W =
[[ -83 -416   20  -78 -340   35]
 [ -56 -347   15 -147 -369   49]
 [  -9 -269    6 -241 -414   62]
 [-254 -366  -42 -114 -448  272]
 [ -87 -389   22 -107 -346   42]
 [-196 -454    1  -28 -349  120]
 [   1 -545 -117   88 -403  -14]
 [-483  -25 -230 -450 -817  837]
 [ -61 -353   10 -143 -374   44]
 [-150 -537   36   40 -262   25]]
Rows and columns are numbered from 0.
Find the entry in the top-left corner.
Answer: -83
Find the entry in row 2 and column 2.
Answer: 6
Find the bottom-right entry.
Answer: 25
Find the entry at row 0, column 2.
Answer: 20
Find the entry in the bottom-left corner.
Answer: -150
Find the entry in the top-right corner.
Answer: 35
The top entry of the column that holds the smallest entry is -340
Find the smallest entry.
Answer: -817
The entry directly below 6: -42
The entry in row 2 and column 0 -> -9
Find the entry at row 1, column 0.
Answer: -56
The entry directly below -117 -> -230
The entry just left of 6: -269
Find the entry in row 1 and column 2.
Answer: 15
The entry just right of 6 is -241
Find the entry directly below -87.
Answer: -196
Find the entry just left of -349.
Answer: -28
The entry just left of 10 is -353
The entry in row 0 and column 1: -416
The bottom entry of the column that holds the smallest entry is -262
Find the entry directly below -114.
Answer: -107
The entry directly above the largest entry is -14
The entry directly below -241 -> -114
The entry just right of -374 -> 44
The entry just left of -403 is 88
Find the entry just right of -537.
Answer: 36
Find the entry just left of the smallest entry.
Answer: -450
Find the entry directly above -454.
Answer: -389
Find the entry just left of 44.
Answer: -374
Find the maximum.
Answer: 837

M = 0.103,-0.025,-0.004,-0.113,0.030,0.208,0.160,0.075,-0.152,0.097,-0.057,-0.036,0.020
What is the maximum?
A: 0.208
What is the entry just right of -0.004?
A: -0.113
The entry just right of the largest entry is 0.160
What is the minimum?
A: -0.152
The entry just right of the centre entry is 0.075
The entry just right of -0.025 -> -0.004

Read these off the grid that follows.
1) Which number is the minimum?
2) Which number is the largest entry?
3) Which number is the entry just right of the largest entry?
4) Which number is the entry just right of the smallest entry?
array([[  5,   5,   0,  10,  13,   4,  12,   7,  -2,  12,  -1,  -6,   2,
          4,   5],
       [  2,  27,   8,  13,  14,  15,  12,   9,  23,   7,   6,  -2,   5,
         18,   2],
       [ -7,  17,   4,  -3,   9,   0,  30,   9, -19,  16,  -8, -26,  13,
         -8,   1],
       [-14,  21,  16, -10,   5,  -3,  36,   8, -17,   9,  -5, -16,  13,
        -10,  -4],
       [ -6,  23,  20, -13,   6,   3,  41,   2,  -8,  -6,   2,  15, -15,
         13, -18],
       [  3,  44,   6,   1,  14,  27,  20,  13,  23,  -1,   0,   1, -19,
         22,   2],
       [-16,  20,  21, -12,   4,  -4,  38,   7, -15,   6,  -3, -11,  11,
         -8,  -7],
       [-17,  20,  25, -12,   4,  -5,  40,   4, -13,   1,  -2,  -3,   6,
         -5, -11],
       [ -9,  21,  23, -13,   6,   0,  41,   1,  -8,  -5,   1,  13, -12,
          9, -18]])
1) -26
2) 44
3) 6
4) 13

Read these off the row that follows.
1) Report the entry just right of the smallest entry.
2) Report the entry just left of -1.26.
[1.19, 2.15, -0.21, 1.94, -1.88, -1.26, 0.28, 1.09, -1.17, 0.11, 1.55, -0.40, 0.51]
1) -1.26
2) -1.88

Questions about the array below.
1) Read off the minimum.
2) Read off the largest entry.
3) Read off the entry just right of the smallest entry.
4) Read off the third largest entry.
[[33, 45, 78, 52, 19, 53, 52, 56], [54, 54, 55, 57, 57, 52, 53, 43], [44, 45, 60, 64, 57, 51, 51, 47], [54, 54, 57, 55, 54, 55, 50, 52], [43, 49, 56, 60, 62, 54, 52, 58], [64, 71, 47, 58, 52, 45, 59, 62], [37, 48, 59, 65, 70, 54, 49, 63], [51, 50, 53, 54, 57, 43, 52, 54], [54, 59, 61, 62, 49, 61, 50, 48], [54, 54, 53, 53, 54, 53, 52, 54], [49, 50, 56, 57, 55, 52, 52, 51], [38, 43, 64, 76, 57, 35, 47, 45], [53, 53, 53, 53, 53, 53, 53, 53], [55, 57, 50, 56, 53, 50, 53, 55], [54, 55, 53, 53, 53, 52, 54, 54]]
1) 19
2) 78
3) 53
4) 71

Read these off the row that follows.
1) Report the second entry from the right.
2) Report the 2nd smallest entry.
3) Report the entry just left of the smallest entry.
4) Report the first entry from the right.
[717, 167, 280, 753, 219, 876, 512, 520]
1) 512
2) 219
3) 717
4) 520

a = ((23, 23, -11, -23, -4, -11), (4, 8, 13, 2, 25, -6), (-21, 25, -28, 5, 19, 27), (-12, -5, 6, 6, -14, 13), (-11, -7, 17, 7, -6, 4), (16, -12, -10, 27, -12, -11), (-14, -10, 15, 17, 8, 20), (-7, 21, 31, -12, -24, 26), (1, -5, 3, 4, -18, -14), (7, -11, 9, 10, 4, 9), (3, -16, 6, 4, 7, -1), (-18, -21, -5, 27, -13, -5), (12, -30, -8, -14, 32, 4), (-16, -11, -2, 5, -6, 7), (14, -24, 6, 3, -2, 29))
The entry just right of 1: -5
The entry just left of -23 is -11
Which number is the entry just left of 20?
A: 8
Which number is the entry just right of 14?
A: -24
The entry just right of the smallest entry is -8
The entry just left of -4 -> -23
The largest entry -> 32

Read these off the row that follows.
1) Which number is the 3rd entry from the left?
2) Which number is the 2nd entry from the right?
3) Which number is the entry just left of 44.5?
4) Which number is the entry just left of -29.8?
5) Which number is the last entry?
6) Which number is the entry just right of -23.5?
7) Which number is the third entry from the right?
[ -20.8   44.5  170.7  -11.5 -127.5  -23.5  -29.8   10.8   34.1  -67.2]
1) 170.7
2) 34.1
3) -20.8
4) -23.5
5) -67.2
6) -29.8
7) 10.8

Read these off the grid that follows.
1) Report the entry directly below the smallest entry.
2) Report the entry in the bottom-left corner.
3) Report the largest entry in the first row.
4) Report the entry in the top-right corner.
5) Report the first entry of the smallest entry's row.
6) Report the entry just right of -35.
7) Report the entry directly above -36.
8) Report the minimum.
 21   36   34  -10   24   23    8   41   27  -14
-37   31   24    9    0   13  -10  -35   41   39
 16  -14  -27   -7  -36  -19  -17  -24   13  -21
  5   -1   21   12  -21   23    1  -14    8   39
-29   -4  -30    9  -30  -15   28  -29  -39   -2
 26   30  -31  -31  -11   35    5   -1   30   33
1) 30
2) 26
3) 41
4) -14
5) -29
6) 41
7) 0
8) -39
